Here is a tiny trained network, its code and every weight. The questions are about switching its units off for an input and a class, where a switched-off unit gives its printed mean instead of its output.

import numpy as np


def w(rows, s, z=0):
    codes = np.array(rows[::2]) - 128.0
    scale = np.full(codes.shape[1], s)
    scale[-1] = z or s
    return codes * scale


def norm(h):
    return h / np.sqrt((h * h).mean(-1, keepdims=True) + 1e-5)


def f(y):
    return np.maximum(y, 0)


def log_softmax(a):
    a = a - a.max(-1, keepdims=True)
    return a - np.log(np.exp(a).sum(-1, keepdims=True))


def net(x, mask):
    res = np.array(x, float).reshape(1, 4) / 4 @ E
    u = 0
    for l in range(2):
        y = f(norm(res) @ A[l][:, :-1].T + A[l][:, -1])
        res = res + np.where(mask[u : u + 5], y, B[l][:, -1]) @ B[l][:, :-1]
        u += 5
    return log_softmax(norm(res)[-1] @ U[:, :-1].T + U[:, -1])


A, B = {}, {}
E = w([
[195,66,127,195,109,190,131,148,181],'x0',
[147,112,217,26,34,156,112,69,190],'x1',
[225,132,170,60,183,176,73,73,79],'x2',
[179,52,98,122,194,35,2,146,146],'x3',
],0.0082)
A[0] = w([
[36,158,128,68,108,6,119,95,118,41],'L0N0',
[164,50,122,216,73,149,118,117,224,8],'L0N1',
[53,90,100,155,52,24,147,158,229,9],'L0N2',
[97,102,148,84,2,74,92,123,217,1],'L0N3',
[86,48,121,133,119,3,42,156,215,34],'L0N4',
],0.016,0.005)
B[0] = w([
[110,155,121,88,117,116,116,243,140,221],'L0N0',
[118,149,113,80,115,113,120,250,136,207],'L0N1',
[79,143,196,192,125,196,65,110,49,227],'L0N2',
[125,82,153,82,215,171,208,67,172,223],'L0N3',
[202,144,53,152,77,57,136,84,119,251],'L0N4',
],0.018,0.013)
A[1] = w([
[31,158,135,162,44,172,221,122,156,143],'L1N0',
[159,72,122,179,92,173,139,161,178,7],'L1N1',
[118,96,95,136,112,140,155,197,179,165],'L1N2',
[49,115,56,252,166,78,136,162,109,66],'L1N3',
[184,137,140,82,124,140,68,115,109,254],'L1N4',
],0.021,0.0014)
B[1] = w([
[235,95,50,177,95,28,91,110,115,245],'L1N0',
[64,72,123,26,111,52,84,133,84,162],'L1N1',
[93,252,138,158,154,123,170,99,118,207],'L1N2',
[131,84,190,48,156,190,193,79,194,250],'L1N3',
[75,120,155,208,101,163,151,127,107,221],'L1N4',
],0.014,0.012)
U = w([
[221,115,47,162,69,56,152,87,127,164],'0',
[141,82,162,54,190,168,229,77,176,168],'1',
[108,172,118,74,114,100,151,253,117,158],'2',
[115,110,179,204,118,181,95,102,58,165],'3',
[153,162,125,151,136,143,156,134,148,228],'4',
[115,120,68,148,168,157,47,124,206,2],'5',
[110,113,79,146,150,145,45,125,219,8],'6',
[108,137,99,149,155,136,57,110,229,17],'7',
],0.013,0.0058)

Each question gives the input, the list of numbers given to net, and the class t.
The units are the neurons (one row each of A and B). Each row of codes is followed by its name. A weight is (code - 128) times the scale printed after its matrix; where a second scale follows, it is the last column's (A, B and U).
mask holds one flag per neuron, layer by layer. A switched-off neuron (its flag False) gives its mean, the last column of its row in B, instead of its output. The means were averaged over made-up inputs and are rounded, as every weight is.
A unit's drop is (log p(t) with every unit on - log p(t) with that unit switched off) / (log p(t) with every unit on - log p(t) with every unit switched off).
The circuit of an input: a set's keep is (log p(t) with only the set's units on - log p(t) with every unit switched off) / (log p(t) with every unit on - log p(t) with every unit switched off). Starting from all 10 units, units are removed one at a time, each time the one whose removal leaves the highest keep (on an exact tie, the one counted first), for as long as the keep stays at least 0.8.
circuit, biggest first: the units of the circuit, biggest drop first
k most important neurons: the k neurons with the biggest drops, biggest first
k most important neurons of layer l: the k neurons of layer l with the biggest drops, biggest first
input [-2,2,5,-6], class 0: 2 most important neurons => [L0N2 L1N0]
input [1,8,-8,0], class 1: 2 most important neurons => [L0N3 L1N4]
input [7,-6,-1,4], class 2: 2 most important neurons => [L0N1 L1N0]
input [3,1,8,5], class 3: circuit, biggest first => [L1N4]
input [-5,0,3,-7], class 0: 2 most important neurons => [L1N0 L0N1]
input [-6,4,4,-3], class 2: 2 most important neurons => [L1N3 L0N2]
input [0,-6,-5,-2], class 1: 2 most important neurons of layer 1 => [L1N3 L1N4]
input [-5,-7,7,-6], class 1: circuit, biggest first => [L0N2 L0N4]
input [6,-8,8,-6], class 1: 2 most important neurons => [L0N2 L1N0]
input [7,-8,-2,4], class 1: 2 most important neurons => [L1N3 L0N0]
input [3,-8,4,-8], class 0: 2 most important neurons => [L1N0 L0N4]
input [-3,3,-6,-5], class 3: 2 most important neurons of layer 0 => [L0N2 L0N4]
input [2,2,7,0], class 3: 2 most important neurons of layer 0 => [L0N3 L0N4]
input [1,4,1,-5], class 0: circuit, biggest first => [L1N0]
input [4,-3,8,5], class 3: 4 most important neurons => [L0N4 L0N3 L1N4 L1N0]
input [7,5,1,-5], class 2: 2 most important neurons of layer 0 => [L0N1 L0N4]
input [-7,-7,0,6], class 1: 2 most important neurons of layer 1 => [L1N3 L1N0]
input [1,-8,5,-7], class 1: 2 most important neurons of layer 0 => [L0N3 L0N2]
input [0,-1,-7,-5], class 3: 2 most important neurons => [L0N2 L0N4]
input [-4,3,-7,0], class 3: circuit, biggest first => [L0N2]
input [-4,-2,3,-5], class 0: 2 most important neurons of layer 0 => [L0N1 L0N2]
input [4,6,-8,3], class 3: 2 most important neurons => [L0N2 L1N3]
